Below are the code and all the weights of a small trained network. Each question names an input and a class and asks about switching units off, where a switched-off unit gives its printed mean instead of its output.

import numpy as np


def w(rows, s, z=0):
    codes = np.array(rows[::2]) - 128.0
    scale = np.full(codes.shape[1], s)
    scale[-1] = z or s
    return codes * scale


def norm(h):
    return h / np.sqrt((h * h).mean(-1, keepdims=True) + 1e-5)


def f(y):
    return y / 2 * (1 + np.tanh(0.7978845608 * (y + 0.044715 * y**3)))


def log_softmax(a):
    a = a - a.max(-1, keepdims=True)
    return a - np.log(np.exp(a).sum(-1, keepdims=True))


def net(x, mask):
    res = np.array(x, float).reshape(1, 8) / 4 @ E
    u = 0
    for l in range(4):
        y = f(norm(res) @ A[l][:, :-1].T + A[l][:, -1])
        res = res + np.where(mask[u : u + 6], y, B[l][:, -1]) @ B[l][:, :-1]
        u += 6
    return log_softmax(norm(res)[-1] @ U[:, :-1].T + U[:, -1])


A, B = {}, {}
E = w([
[128,121,129,125,130,123,124],'x0',
[129,133,136,130,127,130,121],'x1',
[128,128,127,127,127,127,131],'x2',
[194,92,90,179,122,90,170],'x3',
[128,124,130,126,127,130,122],'x4',
[76,159,172,70,128,169,84],'x5',
[135,161,206,87,252,48,136],'x6',
[123,126,122,128,130,126,126],'x7',
],0.0016)
A[0] = w([
[187,122,152,141,230,26,242,254],'0.n1',
[138,131,179,111,159,81,123,18],'0.n2',
[5,207,146,58,92,183,141,67],'0.n3',
[134,136,63,186,100,189,83,247],'0.n4',
[133,135,174,105,142,84,157,80],'0.n5',
[134,129,173,108,155,80,152,67],'0.n6',
],0.0021,0.00095)
B[0] = w([
[97,127,128,152,111,139,4,253],'0.n1',
[122,181,83,143,200,163,135,112],'0.n2',
[221,82,117,124,101,135,78,190],'0.n3',
[96,48,201,96,46,70,188,210],'0.n4',
[127,163,75,160,174,171,96,122],'0.n5',
[114,171,81,160,187,169,97,122],'0.n6',
],0.0021,0.0016)
A[1] = w([
[124,31,6,214,28,181,196,143],'1.n1',
[84,193,203,70,208,124,81,106],'1.n2',
[237,131,80,201,207,65,220,2],'1.n3',
[206,170,118,188,216,72,185,47],'1.n4',
[70,223,205,59,233,127,47,166],'1.n5',
[205,175,118,183,223,75,159,28],'1.n6',
],0.0021,0.00096)
B[1] = w([
[161,245,205,100,214,83,223,251],'1.n1',
[185,138,73,180,141,161,201,184],'1.n2',
[192,41,130,60,172,129,5,123],'1.n3',
[109,38,86,92,139,115,39,124],'1.n4',
[208,132,86,186,126,162,208,243],'1.n5',
[66,48,79,112,138,115,52,127],'1.n6',
],0.0017,0.002)
A[2] = w([
[169,140,186,166,96,111,94,137],'2.n1',
[21,198,150,26,238,160,51,13],'2.n2',
[106,151,123,112,14,175,165,216],'2.n3',
[167,151,235,157,140,91,91,255],'2.n4',
[20,53,58,111,114,131,60,104],'2.n5',
[98,148,137,96,5,185,173,242],'2.n6',
],0.0025,0.00052)
B[2] = w([
[68,136,52,116,147,85,169,146],'2.n1',
[221,71,136,158,4,139,228,151],'2.n2',
[77,91,126,107,210,65,79,225],'2.n3',
[70,90,35,113,65,101,164,167],'2.n4',
[228,144,124,156,211,180,66,103],'2.n5',
[72,86,120,102,203,60,67,251],'2.n6',
],0.002)
A[3] = w([
[77,102,151,47,81,198,4,5],'3.n1',
[217,124,143,195,203,51,234,90],'3.n2',
[230,151,70,189,212,185,147,130],'3.n3',
[157,176,188,144,49,202,209,152],'3.n4',
[39,101,90,73,167,53,103,131],'3.n5',
[111,5,59,133,59,45,43,89],'3.n6',
],0.0024,0.0012)
B[3] = w([
[111,104,121,180,68,195,62,148],'3.n1',
[102,116,83,148,4,220,89,246],'3.n2',
[35,192,144,114,162,149,93,230],'3.n3',
[196,146,163,98,213,91,144,160],'3.n4',
[84,83,203,88,39,116,171,233],'3.n5',
[159,172,175,95,189,149,179,227],'3.n6',
],0.0025,0.0013)
U = w([
[3,6,252,5,15,3,253,250],'0',
[71,252,3,253,253,253,6,194],'1',
[252,3,6,251,3,4,253,81],'2',
[251,4,4,253,252,4,4,69],'3',
[3,13,253,3,4,252,5,50],'4',
[253,253,252,4,248,253,222,38],'5',
],0.0034,0.0017)

Each question gives the input, the list of numbers given to net, and the class t.
The units are the neurons (one row each of A and B). Each row of codes is followed by its name. A weight is (code - 128) times the scale printed after its matrix; where a second scale follows, it is the last column's (A, B and U).
mask holds one flag per neuron, layer by layer. A switched-off neuron (its flag False) gives its mean, the last column of its row in B, instead of its output. The means were averaged over made-up inputs and are rounded, as every weight is.
A unit's drop is (log p(t) with every unit on - log p(t) with that unit switched off) / (log p(t) with every unit on - log p(t) with every unit switched off).
k most important neurons: the k neurons with the biggest drops, biggest first
top k neurons in layer l: the k neurons of layer l with the biggest drops, biggest first
drop when u is switched off: that unit's drop, to one decimal
input [8,5,-1,-4,4,-8,-1,7], class 0: most important neuron	[1.n5]
input [3,-4,-7,7,6,8,7,8], class 1: top 2 neurons in layer 3	[3.n3; 3.n2]
input [-6,0,4,7,8,4,-8,-5], class 0: top 3 neurons in layer 2	[2.n6; 2.n3; 2.n2]
input [0,-8,0,-6,1,4,4,-7], class 5: 2 most important neurons	[2.n2; 3.n4]
input [-2,0,2,1,4,6,-7,4], class 0: 2 most important neurons	[0.n1; 1.n1]
input [8,-2,2,-1,0,-7,6,7], class 1: top 2 neurons in layer 0	[0.n1; 0.n4]
input [-2,-6,8,-1,7,-7,-1,-4], class 0: 2 most important neurons	[1.n5; 1.n2]
input [-2,-5,3,-8,7,4,1,4], class 5: top 3 neurons in layer 3	[3.n4; 3.n2; 3.n5]
input [-6,0,-5,-6,5,7,2,-8], class 5: 2 most important neurons	[2.n2; 3.n4]
input [8,-7,6,6,2,1,7,-3], class 1: top 2 neurons in layer 2	[2.n6; 2.n3]
input [-1,5,-8,8,-3,5,-4,2], class 0: drop when 3.n4 is switched off	0.0
input [-1,-8,6,0,7,-2,-8,-7], class 0: drop when 1.n5 is switched off	0.2
input [1,-3,8,-8,-2,-8,6,-6], class 1: drop when 3.n3 is switched off	0.1
input [7,-2,7,3,2,6,-7,7], class 0: drop when 1.n5 is switched off	-0.1
input [7,3,-7,-2,3,-6,4,-2], class 1: top neuron in layer 0	[0.n1]
